Below is a small trained network, with its code and all its weights. Each question gives an input and a class and asks what happens when units are switched off, that is, made to give their printed mean instead of their output.

import numpy as np


def w(rows, s, z=0):
    codes = np.array(rows[::2]) - 128.0
    scale = np.full(codes.shape[1], s)
    scale[-1] = z or s
    return codes * scale


def f(y):
    return np.maximum(y, 0)


def log_softmax(a):
    a = a - a.max(-1, keepdims=True)
    return a - np.log(np.exp(a).sum(-1, keepdims=True))


def net(x, mask):
    res = np.array(x, float).reshape(1, 5) / 4 @ E
    y = f(res @ A[0][:, :-1].T + A[0][:, -1])
    res = res + np.where(mask, y, B[0][:, -1]) @ B[0][:, :-1]
    return log_softmax(res[-1] @ U[:, :-1].T + U[:, -1])


A, B = {}, {}
E = w([
[124,128,128,127],'x0',
[115,206,102,211],'x1',
[104,91,1,122],'x2',
[129,127,133,131],'x3',
[240,69,132,191],'x4',
],0.0095)
A[0] = w([
[115,200,90,205,98],'N1',
[215,81,102,193,133],'N2',
[169,143,214,144,93],'N3',
[131,167,102,171,92],'N4',
[116,198,99,185,84],'N5',
[59,180,124,60,89],'N6',
[135,139,155,132,254],'N7',
[125,98,49,150,52],'N8',
[161,64,130,74,80],'N9',
[123,150,176,165,138],'N10',
[148,109,131,65,60],'N11',
[120,164,197,169,137],'N12',
[115,106,74,152,178],'N13',
[139,104,138,101,89],'N14',
[101,84,146,63,123],'N15',
[116,65,136,76,83],'N16',
[198,67,159,167,73],'N17',
[148,91,4,136,17],'N18',
],0.011,0.0062)
B[0] = w([
[166,35,231,147,227],'N1',
[18,239,150,151,255],'N2',
[87,127,113,3,218],'N3',
[126,34,199,136,175],'N4',
[183,52,238,151,203],'N5',
[48,201,164,208,233],'N6',
[209,144,18,115,242],'N7',
[72,102,181,38,187],'N8',
[107,102,188,168,194],'N9',
[136,78,144,51,191],'N10',
[142,67,206,151,162],'N11',
[112,95,105,32,215],'N12',
[149,129,99,8,218],'N13',
[113,92,210,160,151],'N14',
[164,116,185,203,211],'N15',
[149,79,204,172,191],'N16',
[6,216,155,157,213],'N17',
[77,115,174,51,216],'N18',
],0.0063,0.0068)
U = w([
[138,148,119,130,254],'0',
[115,128,124,2,42],'1',
[49,226,145,225,46],'2',
[177,32,189,221,57],'3',
[155,143,87,131,245],'4',
[236,155,27,151,110],'5',
],0.009,0.0093)

Each question gives the input, the list of numbers given to net, and the class t.
The units are the neurons (one row each of A and B). Each row of codes is followed by its name. A weight is (code - 128) times the scale printed after its matrix; where a second scale follows, it is the last column's (A, B and U).
mask holds one flag per neuron, in row order. A switched-off neuron (its flag False) gives its mean, the last column of its row in B, instead of its output. The means were averaged over made-up inputs and are rounded, as every weight is.
A unit's drop is (log p(t) with every unit on - log p(t) with that unit switched off) / (log p(t) with every unit on - log p(t) with every unit switched off).
The circuit of an input: a set's keep is (log p(t) with only the set's units on - log p(t) with every unit switched off) / (log p(t) with every unit on - log p(t) with every unit switched off). Starting from the 12 units with the biggest drops (on a tie, the unit counted first), units are removed one at a time, each time the one whose removal leaves the highest keep (on an exact tie, the one counted first), for as long as the keep stays at least 0.8.
circuit, biggest first: the units of the circuit, biggest drop first
unit that matters most: the unit with the biggest drop
top k neurons: the k neurons with the biggest drops, biggest first
drop when u is switched off: that unit's drop, to one decimal
input [-7,-5,3,1,8], class 2: unit that matters most : N2
input [6,-8,4,-2,4], class 3: circuit, biggest first : N16; N9
input [7,8,-8,7,-8], class 1: top 3 neurons : N12; N10; N3
input [4,1,-7,3,2], class 1: top 3 neurons : N3; N12; N10
input [-3,-6,2,-3,7], class 2: circuit, biggest first : N2; N17
input [3,2,-6,2,7], class 2: top 2 neurons : N17; N2
input [-3,0,-3,-5,8], class 2: top 2 neurons : N2; N17
input [-4,-7,-3,4,7], class 2: circuit, biggest first : N17; N2
input [8,-8,-8,0,6], class 0: circuit, biggest first : N17; N3; N13; N18
input [-4,3,-7,6,7], class 1: top 4 neurons : N3; N12; N10; N6
input [4,8,8,7,2], class 1: top 2 neurons : N13; N18
input [-5,-8,-7,1,-7], class 3: circuit, biggest first : N15; N16
input [-1,5,8,-4,7], class 1: circuit, biggest first : N18; N8
input [5,-8,-2,4,8], class 2: unit that matters most : N17
input [3,7,-5,2,8], class 2: top 3 neurons : N2; N17; N13
input [-5,-8,5,-3,3], class 3: top 2 neurons : N16; N9
input [7,-5,5,6,-6], class 0: top 2 neurons : N2; N17
input [0,4,-6,5,3], class 1: top 3 neurons : N3; N12; N10
input [3,7,3,-2,-6], class 3: top 3 neurons : N1; N5; N2
input [-4,6,-2,-1,2], class 3: top 3 neurons : N1; N5; N4
input [0,-7,1,2,-3], class 3: drop when N15 is switched off : 0.1
input [0,5,-2,-5,7], class 2: drop when N17 is switched off : 0.6
input [-2,8,1,-3,-5], class 3: drop when N2 is switched off : 0.1
input [-3,5,5,-7,8], class 2: drop when N6 is switched off : -0.1
input [-3,4,6,5,4], class 1: top neuron : N18
